Below are the code and all the weights of a small trained network. Each question names an input and a class and asks about switching units off, where a switched-off unit gives its printed mean instead of its output.

import numpy as np


def w(rows, s, z=0):
    codes = np.array(rows[::2]) - 128.0
    scale = np.full(codes.shape[1], s)
    scale[-1] = z or s
    return codes * scale


def f(y):
    return np.maximum(y, 0)


def log_softmax(a):
    a = a - a.max(-1, keepdims=True)
    return a - np.log(np.exp(a).sum(-1, keepdims=True))


def net(x, mask):
    res = np.array(x, float).reshape(1, 3) / 4 @ E
    y = f(res @ A[0][:, :-1].T + A[0][:, -1])
    res = res + np.where(mask, y, B[0][:, -1]) @ B[0][:, :-1]
    return log_softmax(res[-1] @ U[:, :-1].T + U[:, -1])


A, B = {}, {}
E = w([
[195,156,116,214,59,50,180,43,211,41],'x0',
[247,37,86,91,139,91,3,6,82,175],'x1',
[155,236,16,48,6,220,156,73,135,200],'x2',
],0.0059)
A[0] = w([
[197,42,122,117,159,83,27,56,85,162,64],'neuron 0',
[79,70,154,47,213,187,62,205,30,204,142],'neuron 1',
[207,57,110,85,142,100,44,54,69,171,54],'neuron 2',
[151,245,9,39,16,237,151,74,111,222,79],'neuron 3',
[81,163,147,142,115,143,180,176,145,116,248],'neuron 4',
[170,151,139,221,91,13,175,72,208,17,101],'neuron 5',
[211,74,77,89,132,103,44,45,91,165,192],'neuron 6',
[78,98,149,54,191,188,71,199,37,208,65],'neuron 7',
[113,72,212,185,202,68,105,163,122,74,70],'neuron 8',
[2,212,190,168,140,171,248,241,183,74,39],'neuron 9',
[180,148,110,215,71,64,158,70,198,50,48],'neuron 10',
[103,49,198,175,208,73,116,171,120,99,93],'neuron 11',
[143,49,188,156,192,82,85,133,114,107,141],'neuron 12',
[118,57,197,177,207,64,96,153,100,89,69],'neuron 13',
[219,113,111,190,92,49,110,43,189,86,104],'neuron 14',
[86,95,143,61,200,184,74,184,45,203,63],'neuron 15',
[209,43,114,132,156,78,38,41,98,149,99],'neuron 16',
[148,129,142,138,121,118,124,118,134,119,254],'neuron 17',
[124,79,181,149,172,79,114,156,124,92,220],'neuron 18',
],0.0062,0.0079)
B[0] = w([
[45,175,112,195,160,81,167,215,71,164,201],'neuron 0',
[164,123,184,142,178,193,165,53,147,157,218],'neuron 1',
[61,195,101,192,150,75,162,222,81,183,196],'neuron 2',
[207,226,63,43,30,32,43,140,228,170,236],'neuron 3',
[97,52,69,122,157,186,77,125,49,44,220],'neuron 4',
[162,154,190,150,199,190,187,63,143,192,204],'neuron 5',
[76,96,85,158,146,131,113,176,63,81,247],'neuron 6',
[168,184,202,170,184,174,204,55,188,227,182],'neuron 7',
[178,213,73,79,52,41,76,142,203,179,189],'neuron 8',
[18,223,64,231,153,34,200,249,48,205,210],'neuron 9',
[173,232,212,167,192,159,196,71,201,254,172],'neuron 10',
[167,182,82,88,72,78,71,123,177,151,195],'neuron 11',
[165,165,89,83,83,97,84,115,164,126,201],'neuron 12',
[192,210,84,69,55,46,76,139,217,180,189],'neuron 13',
[160,163,195,161,193,182,180,78,141,195,192],'neuron 14',
[184,193,218,159,188,169,218,70,193,228,177],'neuron 15',
[69,144,91,171,157,100,141,199,61,136,213],'neuron 16',
[135,37,95,80,148,204,71,99,57,39,220],'neuron 17',
[165,93,90,70,100,140,57,97,129,74,219],'neuron 18',
],0.0084,0.011)
U = w([
[214,163,69,22,20,33,40,129,236,137,55],'0',
[17,142,90,226,171,67,194,243,24,132,56],'1',
[201,140,241,164,210,220,231,17,202,164,86],'2',
[138,41,65,44,137,231,28,56,25,30,242],'3',
[122,6,238,139,22,26,240,180,227,83,2],'4',
[132,17,218,144,22,25,239,162,206,76,2],'5',
],0.011,0.0097)

Each question gives the input, the list of numbers given to net, and the class t.
The units are the neurons (one row each of A and B). Each row of codes is followed by its name. A weight is (code - 128) times the scale printed after its matrix; where a second scale follows, it is the last column's (A, B and U).
mask holds one flag per neuron, in row order. A switched-off neuron (its flag False) gives its mean, the last column of its row in B, instead of its output. The means were averaged over made-up inputs and are rounded, as every weight is.
A unit's drop is (log p(t) with every unit on - log p(t) with that unit switched off) / (log p(t) with every unit on - log p(t) with every unit switched off).
The circuit of an input: a set's keep is (log p(t) with only the set's units on - log p(t) with every unit switched off) / (log p(t) with every unit on - log p(t) with every unit switched off). Starting from the 12 units with the biggest drops (on a tie, the unit counted first), units are removed one at a time, each time the one whose removal leaves the highest keep (on an exact tie, the one counted first), for as long as the keep stays at least 0.8.
circuit, biggest first: the units of the circuit, biggest drop first
k most important neurons: the k neurons with the biggest drops, biggest first
drop of u: that unit's drop, to one decimal
input [-7,-5,-5], class 2: circuit, biggest first : neuron 1
input [8,6,2], class 2: 2 most important neurons : neuron 14; neuron 10
input [7,0,-7], class 0: 3 most important neurons : neuron 8; neuron 13; neuron 11
input [-2,2,-4], class 0: 2 most important neurons : neuron 13; neuron 4
input [-6,5,-2], class 2: 4 most important neurons : neuron 1; neuron 15; neuron 7; neuron 9
input [8,-6,6], class 2: 2 most important neurons : neuron 5; neuron 10
input [8,5,6], class 2: 2 most important neurons : neuron 14; neuron 10
input [4,-5,4], class 1: 4 most important neurons : neuron 9; neuron 13; neuron 8; neuron 18
input [-7,8,-4], class 1: 3 most important neurons : neuron 0; neuron 2; neuron 16
input [8,5,7], class 2: 3 most important neurons : neuron 14; neuron 10; neuron 5
input [2,-2,-3], class 3: drop of neuron 3 : 0.6
input [-8,-6,-8], class 0: drop of neuron 13 : 0.3
input [4,-7,-7], class 0: drop of neuron 0 : 0.1
input [-2,2,0], class 3: most important neuron : neuron 9
